In the rows, 128 means zero.
Each row has a class, written after it.
130 123 136 133 152 130 126 125 141 129 135 126 127 146 134 141 137 123 116 124 123 146 126 128 129 129 135 123 113 132 117 106 146 125 102 128 129 110 110 132 120 137 136 140 -> Kive
120 122 121 146 177 152 116 118 102 133 139 101 105 136  76 107 110 108 107 126 106 175 109 139 105 161 125 113 135 149 129 140 134 149 176 133  80 108  84 129  93 127 148 119 -> Keget
121 114 159 158 187 140 116  92 132 122 150  96 120 166 120 133 124 103 129 121 140 168 118 140 128 129 145 130 134 121  99 105 185 138 130 121  90 102  92 149 115 139 135 132 -> Kive
119 119 148 140 116 144 129 139 145 119 135 145 159 142 144 148 148 124 123 128 136 121 138 120 166 124 144 130 124 129 106 107 174 130  82 130 120 112 120 148 125 149 113 152 -> vipi
145 136 121 105  88  83 139 146 182 106 123 123 144 124 140 135 144 145 129 137 132 126 131 125 135 114 127 136 142 128 127 124 109 128 110 106 150 153 168 117 122 144 112  96 -> zovuk
127 131 118 143 153 147 123 120  97 131 126 135 123 147  97 109 115 120 120 133  96 123 131 140  98 145 109 126 140 134 122 138 126 136 152 135 104 123 109 118 122 120 142 136 -> Sut
151 144 124 133 108 119 138 137 134 107 137 152 147 141 133 119 141 130 143 134 107  84 151 135 127 118 123 134 132 108 121 123 137 126 106 132 146 141 159 129 129 122 132 143 -> Sut
114 108 139 155 175 165 118 128 106 132 137 135 112 145  81 116 110 109 109 149  92 144 112 135 105 140 125 116 114 141 118 134 151 139 139 136  74 109  78 136 118 115 139 143 -> vipi
145 138 133 119  84 103 137 141 180  92 134 129 154 149 155 138 154 129 150 138 129 114 162 125 174 100 137 130 128 103 103 109 145 124  93 126 149 145 174 134 126 144 110 127 -> zovuk
112 104 157 152 155 151 113 108 131 111 140 116 137 152 105 131 127 102 137 139 141 157 111 133 135 129 143 133 149 129 107 117 181 150 131 116  74 113  93 151 125 142 105 135 -> vipi
140 151  97 116 138  96 139 144 132 136 126 140  95 109 102 106 109 144 103 143  84 126 127 128  85 130 110 123 127 134 155 150  69 122 153 111 127 158 154  98 117 103 144  96 -> zovuk
161 164 112  96  42  61 149 138 161 119 125 149 140  99 167 130 152 153 139 119 138  78 131 137 127  95 125 144 154 115 147 125  81 114 100 119 180 173 200 125 145 131 117 139 -> Zesi
128 120 130 141 153 135 124 113 109 126 135 120 120 139 100 114 116 124 124 134 121 123 122 138  96 135 117 132 157 129 122 131 135 146 146 128 102 131 121 126 114 132 129 122 -> Sut
151 146 129 128  88 112 135 131 146  96 121 155 170 154 151 128 156 129 155 125 129  80 162 132 155 112 128 135 138 103 112 109 158 131  90 123 157 136 168 137 140 139 125 145 -> Sut
145 124 141 120 115 126 126 127 149 107 132 131 137 136 147 122 146 124 140 133 120 108 131 138 138  91 124 136 126 128 124 121 133 136 103 123 113 131 155 134 125 132 133 133 -> luse
134 138 114 128 150 112 134 132 133 130 127 141 119 134 117 119 132 130 121 137 101 143 122 143  97 127 121 124 108 126 135 129 111 118 128 132 138 125 117 116 139 113 155 143 -> Kive
147 136 138 120  72 111 134 150 149 112 126 166 168 114 158 149 157 140 126 122 132  80 143 125 175 110 139 131 112 120 124 110 140 122  64 113 156 131 159 145 136 142 112 150 -> vipi
128 139 113 129 139 117 136 146 108 155 138 157  95  98  97 111 111 138  91 139  85 118 104 125  88 140 113 120 122 147 158 150  78 125 132 118 113 131 113 112 124 105 146 117 -> vipi
159 148 130  91  87 100 140 141 156 126 130 132 121  98 143 120 145 147 136 126 122 103 112 136 108  93 107 145 142 135 163 132  72 129 107 105 142 161 179 109 131 135 121 111 -> luse
101 108 107 146 208 155 110 101  67 179 130 103  53 121  74 103  68 112  60 119  69 179  83 130  53 179 109 121 145 174 141 166  81 127 216 137  59 124  50 107 119  89 153 113 -> Zesi
158 168  97  98  89  70 155 144 145 126 131 167 126 113 146 123 155 149 127 138 105  99 134 133 104 107 123 124 110 118 153 123  88 112 101 120 185 148 177 111 145 116 160 135 -> Kive
150 144 139 102  96 107 136 130 146 122 138 135 122 111 154 125 149 144 136 119 124 114 126 131 138  93 116 141 147 131 147 119  94 132 108 105 136 149 174 125 132 134 117 121 -> luse
169 183  91 108  93  84 148 149 121 133 145 147 105  83 107  94 128 149 128 126  90  87 116 144  89 127 113 116 121 124 180 153  49 124 138 114 152 157 172 108 116 109 157 111 -> Keget
121 114 122 131 144 111 121  93 123 141 128 110  94 136 119 117 106 124 106 131 108 155 100 142 100 133 125 128 162 147 126 136 122 141 160 115  98 133 113 129 121 119 137 112 -> Zesi
154 149 124 121 118 104 140 145 143 120 136 149 127 131 125 122 149 124 138 129 105 117 139 142 119 111 127 128 106 114 130 120 118 111 106 129 157 132 146 126 139 119 142 154 -> Kive
140 137 123 127 132 105 135 130 142 114 130 144 135 137 130 129 148 126 139 128 128 132 132 139 129 117 133 130 112 118 126 116 129 123 113 126 144 123 134 133 128 129 139 141 -> Kive
125 120 126 137 179 138 117 127 101 142 150 123  89 108  87 105  93 115 100 136 101 143 104 136  86 150 125 124 131 153 141 150  97 137 179 132  81 127  96 128  99 107 153 111 -> nuna
107  91 140 166 194 176 109  97 102 119 127 110 129 189  94 107 111  99 123 139  96 169 129 144 118 149 121 116 137 133  90 121 191 158 154 141  68  94  74 136 111 127 146 141 -> Sut
103 101 137 152 153 149 112  97 130 130 131 104 122 164 136 136 118 107 113 125 121 156 125 132 146 134 138 131 150 134  93 115 175 137 142 139  88 116 101 148 117 127 123 150 -> Zesi
142 138 105 125 141 129 129 134 107 132 138 118 109 110  90 108 122 120 114 118 106 141 111 133 100 151 119 114 124 141 155 143  99 139 157 122 114 132 122 116 106 124 149 113 -> Keget
119 127 148 141 110 127 129 124 171  92 137 116 168 171 158 147 153 117 146 140 135 143 167 127 193 107 148 128 128 107  75  99 189 129  99 132 128 122 145 146 122 152 108 144 -> zovuk
127 121 125 130 129 105 123 110 135 130 136 108 114 135 124 118 116 124 123 126 120 143 102 142 107 116 125 139 155 137 123 135 121 134 148 131 108 135 122 131 130 120 131 121 -> Zesi
130 120 150 135  62 106 127 118 185  83 122 128 197 173 192 170 177 121 161 113 168 102 166 128 227  85 155 148 143 102  72  77 213 135  66 127 150 133 179 181 135 158 100 171 -> Zesi
 92  76 162 172 225 183  99  91 102 130 143 100 107 164  84 131 101  89 106 143 121 189 103 130 117 147 145 121 132 148  90 125 199 154 156 130  40  94  43 150 116 131 127 117 -> vipi
157 150 151 109  45  91 134 148 201  87 137 137 191 127 192 147 171 133 169 118 173  77 148 130 190  90 155 149 142 104 117  89 150 130  67 110 162 152 200 161 123 161 105 144 -> nuna
149 141 111 107 109 104 130 153 149 123 124 147 131 101 129 117 132 135 122 137 109 110 124 136 117 124 123 132 124 140 150 137  84 128 135 119 132 148 152 128 120 123 145 128 -> nuna
140 145 116 110  96 109 128 151 151 109 123 146 147 110 134 120 142 126 129 132 118 109 135 131 145 115 127 124 121 128 130 121 109 129 126 126 139 140 164 138 118 129 141 149 -> nuna
134 139 121 123 134 111 131 129 106 147 142 138  96  89  95 113 108 134 101 135 102 120  90 136  73 137 114 130 135 149 161 151  75 131 146 100 111 146 119 112 130 111 130 105 -> vipi
156 172  99 115 110 109 142 134 121 128 143 134 110 106 104  97 134 132 137 127 103 113 118 141  90 133 118 115 134 128 164 145  85 130 146 120 136 143 150 110 120 126 153 118 -> Keget
157 173  93 110  96  93 146 151 108 133 124 166 122  95 117 103 126 152 115 127  93  72 137 136  88 127  97 129 130 124 159 151  60 118 132 133 167 156 166 102 135 109 150 130 -> Sut
131 123 113 126 138 109 125 109 128 141 129 111  95 125 106 115 107 128 113 132 109 148  93 143  76 135 121 137 155 149 140 148 101 133 169 120 104 150 114 122 126 116 134 110 -> Zesi
140 131 109 115 138 125 128 147 139 129 128 124 109 113 111 129 117 133 104 132  95 151 129 122 111 134 112 120 116 148 133 138  92 117 138 125 130 144 132 105 119 127 124 108 -> zovuk
120 106 113 151 208 161 110 104  70 154 134 112  75 133  68 105  72 115  87 130  78 157 100 135  58 174 105 118 144 158 136 154 111 140 187 128  68 118  66 108 108 109 153 105 -> Sut
147 140 126 130 103 120 132 136 136 114 128 144 150 138 147 133 135 133 131 119 125 101 150 126 144 134 124 135 147 117 125 115 137 127 102 128 138 135 148 133 118 137 122 143 -> Sut
148 132  99 100 146 120 124 158 112 152 121 143  90  76 100 102 100 141  81 138  74 124 104 135  71 146 106 122 107 168 176 157  38 123 168 124 122 149 128 106 108 101 156 114 -> nuna
138 132 138 123 140 100 133 130 144 115 134 130 138 131 132 137 147 131 132 115 138 162 126 137 128 114 136 134 125 125 120 105 132 124 114 123 145 123 135 134 128 137 128 137 -> Kive
118 129 130 135 137 130 125 125 145 108 126 124 142 151 129 131 133 120 127 146 108 149 148 135 145 120 131 120 120 121  92 123 142 118 127 135 121 124 124 119 134 136 125 135 -> zovuk
143 150 125 128 100 109 138 132 140 134 135 132 122 126 131 122 126 133 129 130  98 102 128 149 119 113 121 139 127 127 128 132 104 109 120 134 143 148 147 126 126 115 129 151 -> Zesi
110 114 134 139 157 143 121 122 137 124 131 103 124 153 127 134 119 115 106 128 108 178 140 123 145 143 127 120 135 135  99 114 145 127 139 122 103 124 110 120 116 137 122 125 -> zovuk
123 134 101 142 189 154 118 117  83 174 133 113  49 108  47  72  59 124  71 120  60 146  71 138  24 191  88 117 165 162 159 174  60 134 213 114  76 126  72  90  89  97 151  93 -> Sut
132 107 151 131 124 138 119 113 150 101 129 125 146 155 146 135 150 118 145 130 129 127 136 138 164  95 134 138 134 124 104 108 170 146 105 111  99 124 146 151 124 142 123 138 -> luse
142 136 135 117 128 118 133 133 129 133 135 139 113 115 145 121 133 139 116 114 116 119 127 124 125 111 120 136 133 134 146 129  98 132 115 118 115 138 147 124 124 122 139 115 -> luse
140 123 123 112 104 122 120 148 150 119 126 142 144 118 137 134 137 123 122 133 119 123 132 129 151 123 135 126 124 144 127 118 127 136 119 121 124 130 150 144 106 138 128 141 -> nuna
146 135 119 121 130 104 138 139 150 117 121 148 137 138 134 130 144 133 133 119 116 135 134 136 121 121 126 129 112 124 135 116 127 121 104 123 153 124 141 124 135 125 144 141 -> Kive
139 133 121 118 105 125 133 148 131 134 129 151 129 113 122 129 131 133 109 136  99 102 116 126 120 128 118 125 115 142 149 135 110 126 106 116 131 135 130 122 136 122 129 132 -> vipi
118  92 152 157 150 159 106 108 140  94 115 115 171 186 131 142 135 106 138 128 146 147 146 132 172 138 142 131 142 123  76  97 220 158 113 133  96 102 102 162 106 156 112 147 -> Sut
126 129 142 123 113 110 133 122 166 106 139 107 147 145 146 140 141 130 134 136 143 156 141 128 151 113 142 131 148 120 102 110 154 133 115 120 130 140 148 129 123 154 107 115 -> zovuk
112 112 132 144 184 156 112 118 106 145 139 110  97 134  90 100 104  96 100 146  86 172 112 146  97 150 121 118 135 148 120 144 126 141 184 131  64 118  85 126 111 113 162 136 -> nuna
128 123 150 145 106 133 126 120 149 103 134 150 162 147 148 145 156 117 140 137 142 101 141 129 183 108 152 129 127 105  96 108 186 135  85 118 120 118 135 159 130 144 112 145 -> vipi
121 115 128 135 123 128 123 120 142 123 122 120 137 153 143 136 132 118 122 128 123 138 128 128 140 126 132 132 136 134 110 117 152 128 119 141 118 128 120 138 130 130 129 151 -> Zesi
130 113 158 131 133 158 112 112 133 115 129 120 145 146 162 146 152 120 130 103 140 147 137 123 183 111 137 132 131 136 104 100 163 140 105 116  96 112 129 152 121 155 111 143 -> luse
102  78 153 161 198 178  96 108 133 115 131  98 127 173 100 117 112  82 129 146 127 177 123 140 138 143 144 124 132 141  90 119 196 162 162 137  47 101  72 159  96 135 137 135 -> nuna
139 137 117 136 162 136 129 116 101 128 154 105  96 130  83  93 116 107 125 142  91 164 114 146  89 150 125 109 131 133 143 147 121 142 173 136  93 124 103 118 111 119 163 121 -> Keget
137 161  89 118 166 134 138 140  96 165 133 109  57  81  38  64  74 134  90 124  71 165  67 152  14 185  88 114 154 160 192 182  32 125 219 123 111 138  91  75  88 106 165  97 -> Keget
131 116 165 139  99 122 120 118 159  94 141 128 171 148 148 155 159 116 152 135 170 116 126 127 182 102 153 138 139 116  99  96 189 150  78 112 112 123 137 164 123 157  92 134 -> vipi
159 166 100  98  66  70 154 149 139 144 137 152 101  92 143 116 125 160 113 119  85  81 124 131 108 120 116 136 136 129 166 145  48 101 121 126 171 165 174 116 138 105 138 130 -> Zesi
150 156 104  96 101  72 151 141 139 128 136 149 120 100 131 124 145 157 121 118 119 121 112 129  88 122 120 129 125 136 162 129  69 120 116 112 173 144 160 110 139 125 142 117 -> Kive
133 132 112 129 178 137 126 127  93 153 131 131  86 112  94 121 106 133  90 119  91 155 109 134  80 158 117 117 106 152 154 140  85 119 158 128 115 120  90 115 114 111 148 134 -> Kive
147 144  97 123 147 123 129 137  92 150 131 143  91 103  91 103  95 138  93 130  69 113 114 136  61 149  94 119 130 149 156 155  70 122 152 126 127 141 121  99 127 103 154 118 -> Sut
114  97 127 138 171 152 112 114 140 119 123 103 118 158 114 136 113 117 105 142 109 180 130 124 138 141 128 117 128 144 100 125 159 139 149 127  99 119  98 123 113 132 122 104 -> zovuk
134 109 164 127 127 134 117 111 154 105 130 108 147 148 152 136 150 110 150 125 150 141 126 137 164  96 137 149 144 126 111 104 163 144 106 107  95 127 141 147 120 156 109 130 -> luse
 96  95 148 162 203 168 107  99 121 129 130 107 128 180 114 140 129  96 113 125 126 204 127 135 140 143 140 117 119 141  83 102 204 145 137 136  86  83  64 148 116 138 135 153 -> Kive
164 168  97  84  43  64 152 168 182 106 110 161 151 103 163 130 151 163 127 133 104  85 152 127 144 101 116 125 113 116 144 125  72 106  85 112 202 166 204 104 142 131 127 117 -> zovuk
129 129 148 143 108 129 130 133 150 105 133 154 164 147 137 142 151 122 144 142 134 107 139 135 158 107 145 131 124 116 102 110 175 129  81 125 123 119 129 150 139 144 119 154 -> vipi
137 133 154 121 128 130 128 118 135 121 147 117 120 122 139 128 137 126 131 127 130 130 121 138 127 100 131 145 145 130 122 120 126 130 127 118 111 143 143 135 129 139 120 129 -> luse
